Below is a small trained network, with its code and all its weights. Each question gives an input and a class and asks what happens when units are switched off, that is, made to give their printed mean instead of their output.

import numpy as np


def w(rows, s, z=0):
    codes = np.array(rows[::2]) - 128.0
    scale = np.full(codes.shape[1], s)
    scale[-1] = z or s
    return codes * scale


def f(y):
    return y / 2 * (1 + np.tanh(0.7978845608 * (y + 0.044715 * y**3)))


def log_softmax(a):
    a = a - a.max(-1, keepdims=True)
    return a - np.log(np.exp(a).sum(-1, keepdims=True))


def net(x, mask):
    res = np.array(x, float).reshape(1, 7) / 4 @ E
    y = f(res @ A[0][:, :-1].T + A[0][:, -1])
    res = res + np.where(mask, y, B[0][:, -1]) @ B[0][:, :-1]
    return log_softmax(res[-1] @ U[:, :-1].T + U[:, -1])


A, B = {}, {}
E = w([
[83,101,109,73,209,229,122,145],'x0',
[169,243,153,130,157,149,122,149],'x1',
[127,117,108,222,133,187,50,119],'x2',
[58,114,255,192,165,120,192,159],'x3',
[129,127,130,129,131,130,127,125],'x4',
[129,121,184,86,189,59,25,91],'x5',
[129,121,189,93,43,180,83,159],'x6',
],0.0051)
A[0] = w([
[120,115,173,102,181,71,43,115,13],'n0',
[143,150,60,99,104,107,90,122,15],'n1',
[103,12,115,145,117,96,131,133,130],'n2',
[144,118,118,138,159,121,152,91,135],'n3',
[156,247,161,137,168,143,127,148,137],'n4',
[92,118,227,193,164,120,169,140,1],'n5',
[148,145,151,185,73,57,127,118,56],'n6',
[116,132,202,105,55,174,93,136,142],'n7',
[112,107,144,81,201,214,138,119,95],'n8',
[158,133,69,100,111,123,99,123,9],'n9',
[121,137,92,164,80,178,208,144,31],'n10',
[133,110,121,225,145,164,55,119,81],'n11',
[112,143,87,184,210,81,163,116,105],'n12',
[134,128,154,34,131,84,186,126,56],'n13',
[124,126,90,153,178,94,147,122,135],'n14',
[159,147,138,160,82,79,133,111,62],'n15',
[108,91,117,111,123,118,131,126,33],'n16',
],0.013,0.0046)
B[0] = w([
[214,145,185,170,184,143,136,82,209],'n0',
[119,136,100,83,153,202,117,132,175],'n1',
[96,139,125,157,59,130,91,56,221],'n2',
[142,121,131,121,109,115,114,148,146],'n3',
[82,109,122,161,55,122,111,50,254],'n4',
[139,134,50,49,149,217,132,105,235],'n5',
[86,73,108,173,177,136,97,173,208],'n6',
[183,123,127,75,88,60,111,173,231],'n7',
[100,71,102,187,161,113,91,180,214],'n8',
[112,147,136,68,136,190,107,120,162],'n9',
[189,167,213,148,208,130,110,77,193],'n10',
[75,179,139,120,134,106,254,154,215],'n11',
[169,137,145,75,87,76,100,174,209],'n12',
[74,185,135,151,132,128,228,163,185],'n13',
[156,106,147,108,94,118,119,167,172],'n14',
[92,109,136,162,159,132,91,173,177],'n15',
[86,194,171,145,113,148,84,147,114],'n16',
],0.026,0.005)
U = w([
[132,146,55,37,180,246,106,116,128],'0',
[226,162,215,188,235,123,115,58,113],'1',
[53,196,131,150,135,86,254,172,110],'2',
[70,55,92,213,199,115,47,204,98],'3',
[142,110,104,133,119,99,126,106,252],'4',
[81,129,119,167,36,113,75,28,101],'5',
[207,121,138,65,85,47,97,185,104],'6',
],0.0066,0.015)

Each question gives the input, the list of numbers given to net, and the class t.
The units are the neurons (one row each of A and B). Each row of codes is followed by its name. A weight is (code - 128) times the scale printed after its matrix; where a second scale follows, it is the last column's (A, B and U).
mask holds one flag per neuron, in row order. A switched-off neuron (its flag False) gives its mean, the last column of its row in B, instead of its output. The means were averaged over made-up inputs and are rounded, as every weight is.
A unit's drop is (log p(t) with every unit on - log p(t) with that unit switched off) / (log p(t) with every unit on - log p(t) with every unit switched off).
The circuit of an input: a set's keep is (log p(t) with only the set's units on - log p(t) with every unit switched off) / (log p(t) with every unit on - log p(t) with every unit switched off). Starting from the 12 units with the biggest drops (on a tie, the unit counted first), units are removed one at a time, each time the one whose removal leaves the highest keep (on an exact tie, the one counted first), for as long as the keep stays at least 0.8.
circuit, biggest first: the units of the circuit, biggest drop first
unit that matters most: the unit with the biggest drop
k most important neurons: the k neurons with the biggest drops, biggest first
drop when u is switched off: that unit's drop, to one decimal
input [5,5,5,1,-1,-4,8], class 6: circuit, biggest first -> [n7]
input [-8,-1,-5,4,3,7,3], class 3: 3 most important neurons -> [n6 n15 n10]
input [5,-7,1,-1,-3,2,8], class 6: 3 most important neurons -> [n7 n4 n6]
input [5,-8,1,4,-5,3,-1], class 5: 2 most important neurons -> [n2 n6]
input [1,7,-6,6,-7,8,3], class 1: 2 most important neurons -> [n0 n2]
input [4,-8,7,-6,1,-5,4], class 5: 3 most important neurons -> [n2 n5 n13]
input [-7,-5,1,-5,-2,-6,8], class 6: 2 most important neurons -> [n7 n8]
input [4,-7,-7,4,4,1,-6], class 2: 2 most important neurons -> [n13 n4]
input [2,7,5,-4,-1,-4,7], class 5: 2 most important neurons -> [n4 n12]
input [-4,-8,8,-8,8,8,-4], class 0: 2 most important neurons -> [n1 n9]
input [7,7,-1,-6,-1,4,4], class 3: 3 most important neurons -> [n8 n5 n2]
input [-3,5,3,-1,3,3,-7], class 6: 3 most important neurons -> [n12 n2 n14]
input [3,-5,4,0,-4,-5,-4], class 1: 3 most important neurons -> [n10 n4 n7]
input [-8,-5,-6,0,-1,-6,0], class 3: unit that matters most -> n6
input [-6,7,-8,4,-7,-2,8], class 2: 3 most important neurons -> [n13 n2 n12]
input [1,5,8,8,5,0,6], class 0: drop when n1 is switched off -> -0.1
input [4,3,-8,0,-6,-7,8], class 2: drop when n2 is switched off -> 0.1
input [-4,6,3,6,1,3,4], class 0: drop when n5 is switched off -> 2.4
